Here is a tiny trained network, its code and every weight. The questions are about switching its units off for an input and a class, where a switched-off unit gives its printed mean instead of its output.

import numpy as np


def w(rows, s, z=0):
    codes = np.array(rows[::2]) - 128.0
    scale = np.full(codes.shape[1], s)
    scale[-1] = z or s
    return codes * scale


def f(y):
    return np.maximum(y, 0)


def log_softmax(a):
    a = a - a.max(-1, keepdims=True)
    return a - np.log(np.exp(a).sum(-1, keepdims=True))


def net(x, mask):
    res = np.array(x, float).reshape(1, 5) / 4 @ E
    y = f(res @ A[0][:, :-1].T + A[0][:, -1])
    res = res + np.where(mask, y, B[0][:, -1]) @ B[0][:, :-1]
    return log_softmax(res[-1] @ U[:, :-1].T + U[:, -1])


A, B = {}, {}
E = w([
[51,193,144,136,102],'x0',
[129,127,130,132,127],'x1',
[130,129,128,133,127],'x2',
[125,153,113,155,254],'x3',
[88,109,20,156,115],'x4',
],0.015)
A[0] = w([
[145,168,179,100,204,130],'neuron 1',
[112,161,71,174,131,71],'neuron 2',
[14,192,123,136,75,159],'neuron 3',
[175,63,88,118,128,198],'neuron 4',
[103,155,85,162,126,83],'neuron 5',
[145,163,151,109,183,117],'neuron 6',
[213,71,158,136,155,212],'neuron 7',
[90,183,160,105,141,124],'neuron 8',
[148,61,79,128,127,163],'neuron 9',
[165,187,163,144,197,118],'neuron 10',
[199,83,144,143,177,232],'neuron 11',
[118,199,155,164,167,87],'neuron 12',
[75,236,152,130,131,163],'neuron 13',
[54,157,140,111,76,130],'neuron 14',
[152,100,157,103,162,117],'neuron 15',
[111,137,43,155,168,53],'neuron 16',
[174,44,129,120,155,225],'neuron 17',
[62,140,78,136,67,116],'neuron 18',
[187,144,246,28,32,207],'neuron 19',
[167,40,115,129,111,200],'neuron 20',
[120,139,75,137,173,19],'neuron 21',
[161,79,72,106,87,169],'neuron 22',
[103,86,56,146,54,126],'neuron 23',
[113,100,72,124,66,130],'neuron 24',
[147,105,119,119,164,117],'neuron 25',
[116,184,127,161,170,69],'neuron 26',
[96,141,32,205,212,2],'neuron 27',
[112,205,166,137,148,133],'neuron 28',
[173,81,125,132,225,141],'neuron 29',
[171,111,102,106,186,114],'neuron 30',
[71,153,108,142,98,98],'neuron 31',
],0.011,0.0049)
B[0] = w([
[197,131,141,132,149,187],'neuron 1',
[124,163,136,112,82,166],'neuron 2',
[167,171,110,148,110,217],'neuron 3',
[111,83,103,112,142,189],'neuron 4',
[133,164,123,107,81,160],'neuron 5',
[180,113,133,133,135,166],'neuron 6',
[147,125,121,75,94,193],'neuron 7',
[127,145,149,169,163,166],'neuron 8',
[122,82,105,121,150,182],'neuron 9',
[181,123,146,138,137,183],'neuron 10',
[169,116,151,67,97,195],'neuron 11',
[137,118,150,155,152,166],'neuron 12',
[125,156,153,185,171,195],'neuron 13',
[150,166,100,152,96,188],'neuron 14',
[159,147,133,114,96,157],'neuron 15',
[61,124,119,112,107,181],'neuron 16',
[141,112,114,86,99,192],'neuron 17',
[183,156,95,137,120,198],'neuron 18',
[2,154,130,120,86,250],'neuron 19',
[97,80,107,109,142,189],'neuron 20',
[88,134,149,120,102,159],'neuron 21',
[130,83,93,123,156,190],'neuron 22',
[191,107,76,139,163,212],'neuron 23',
[173,108,94,147,154,193],'neuron 24',
[138,138,127,110,94,153],'neuron 25',
[107,118,160,163,171,160],'neuron 26',
[30,151,157,100,79,206],'neuron 27',
[138,134,153,156,156,172],'neuron 28',
[165,145,140,95,80,197],'neuron 29',
[134,137,130,105,81,170],'neuron 30',
[173,161,113,142,97,168],'neuron 31',
],0.012,0.017)
U = w([
[50,86,126,38,88,192],'0',
[255,166,95,104,93,128],'1',
[42,197,121,172,107,173],'2',
[180,135,169,184,234,3],'3',
[165,21,52,139,187,174],'4',
],0.0099,0.0016)

Each question gives the input, the list of numbers given to net, and the class t.
The units are the neurons (one row each of A and B). Each row of codes is followed by its name. A weight is (code - 128) times the scale printed after its matrix; where a second scale follows, it is the last column's (A, B and U).
mask holds one flag per neuron, in row order. A switched-off neuron (its flag False) gives its mean, the last column of its row in B, instead of its output. The means were averaged over made-up inputs and are rounded, as every weight is.
A unit's drop is (log p(t) with every unit on - log p(t) with that unit switched off) / (log p(t) with every unit on - log p(t) with every unit switched off).
The circuit of an input: a set's keep is (log p(t) with only the set's units on - log p(t) with every unit switched off) / (log p(t) with every unit on - log p(t) with every unit switched off). Starting from the 12 units with the biggest drops (on a tie, the unit counted first), units are removed one at a time, each time the one whose removal leaves the highest keep (on an exact tie, the one counted first), for as long as the keep stays at least 0.8.
circuit, biggest first: the units of the circuit, biggest drop first
top k neurons: the k neurons with the biggest drops, biggest first
drop of u: that unit's drop, to one decimal
input [0,-7,-3,-8,-3], class 0: circuit, biggest first : neuron 19
input [2,-4,0,-5,0], class 2: circuit, biggest first : neuron 19; neuron 11; neuron 7
input [-4,8,-7,0,7], class 4: top 4 neurons : neuron 19; neuron 23; neuron 24; neuron 22
input [1,6,6,-7,-3], class 2: circuit, biggest first : neuron 19; neuron 11
input [8,3,-1,-8,1], class 1: top 4 neurons : neuron 18; neuron 3; neuron 23; neuron 27
input [5,-5,-4,-1,1], class 1: top 2 neurons : neuron 19; neuron 27
input [1,6,8,8,-4], class 3: top 2 neurons : neuron 26; neuron 12
input [-5,-5,-8,1,8], class 0: top 2 neurons : neuron 27; neuron 16
input [4,1,1,0,8], class 1: top 3 neurons : neuron 19; neuron 23; neuron 18
input [2,-5,-4,4,5], class 2: drop of neuron 27 : 0.0
input [4,-6,-4,-1,8], class 1: drop of neuron 19 : 0.5
input [4,-3,-5,-8,-4], class 2: drop of neuron 19 : 0.4
